Each row has a name. After each piece below comes the name of the row it's from, unless a question asks for something else. Each question is about the rows just above it.

z_387: [134  87 138 158 159  57 198 153 137  95 156  93 105 172 112 140 123 110
 110 119  81 130 136 113 139  30 120 171 136 170 118 130 116  97 130 112
 125 120]
z_334: [170  97  74 176 120  45 135 192 135  74 111  84  98 172 103 198  90 120
 118 149 135 143  97 122 131 105 106 152 183 157 128 138 103 163 148 147
 146 127]
z_321: [121  61 201 125 149  92 121 131 102 129 145 123 125 153 140 180 116  96
 163 101 136 136 134 168 114 134  61 147 145 199 121 119 103 145 159 107
 186  88]
z_977: [170  97  74 176 120  45 135 192 135  74 111  84  98 145 103 198  90 120
 118 149 135 143  97 122 131 105 106 152 183 157 128 138 103 163 148 147
 146 127]
z_878: [122 109 201 114 142 112 171  72 121 141 185 151  95 125 129  83 175 117
 153  76 163 112 123 157  85 158 147 114 111 151  84 142 141 115 140 115
 148 133]
z_513: [146 119 111 134 187 112 155 164 143  75 122  79 102 147 127 120 100 136
 110 140 136 167 115 148 110 109 121 151 138 136 122 189 135 113 132 131
 173 127]
z_876: [150  95 161 163 131 151 143 186 106 154 126 104 138 153 125 153 128 100
 123 129 114 122 108  87 123 126 100 128 158 182 159 102 153 190 158 130
 123 106]
z_149: [102 104 158  82 134 110 132  87 144 102 121 139  98 126 158 112 130 123
 133  89 158 141 126 172  81 122 129 130 109 144  62 143 114 111 115 128
 175 111]
[ 92 121 131] with +1 step of 1 on every entry: -> [ 93 122 132]
[129 123 100 128 153 125 153 138 104 126] is which row, read backwards? -> z_876
[151 143] with +1 step of 1 on every entry: -> [152 144]
z_977 without one entry, shuffled: [147 127 192 131 106  84 105 120  97  74 148 146 163 149 135 122 111 128
 176  45 103 135 135 198  74 118 120 183 103  90 138  97 145  98 152 157
 143]. Gone: -> [170]
[111] with +1 step of 1 on every entry: -> [112]
[123] with -1 step of 1 on every entry: -> [122]

z_75: [156 162 111 116 136 109  94 136 133 113 107  79 239  90]
z_142: [109  96 136 150 115 103  93 129 119 118 112  92 202  99]
z_603: [150 133 130 101 105  99 130 109 125 121 109 135 127 119]
z_737: [156 162 111 116 136 109  94 136 150 149 109  98 163 113]
z_922: [129 162 111 116 136 115  94 136 150 115 109  98 163 113]
z_722: [156 162 111 116 136 109  94 136 150 115 109  98 213 103]
z_844: [130 125 133 131 127 130 133 127 131 129 129 133 119 132]
[115 150 136  94 109] is which row, read backwards? -> z_722
z_737 without one entry, shuffled: [136 156  98 149 109 163 162 113 136 116 111  94 109]. Gone: -> [150]
[163  98 109 149 150 136  94 109 136 116 111] is which row, read backwards? -> z_737
Move every entry of [ 98 163] by +1 step of 1. -> [ 99 164]
Shuffled z_922 with one entry gone: [150 109  98 136 113  94 136 162 129 115 163 111 115], missing -> [116]
Shift each entry of [135] by -1 times 1: -> [134]
[109 115 150 136  94 115 136 116 111] is which row, read backwards? -> z_922

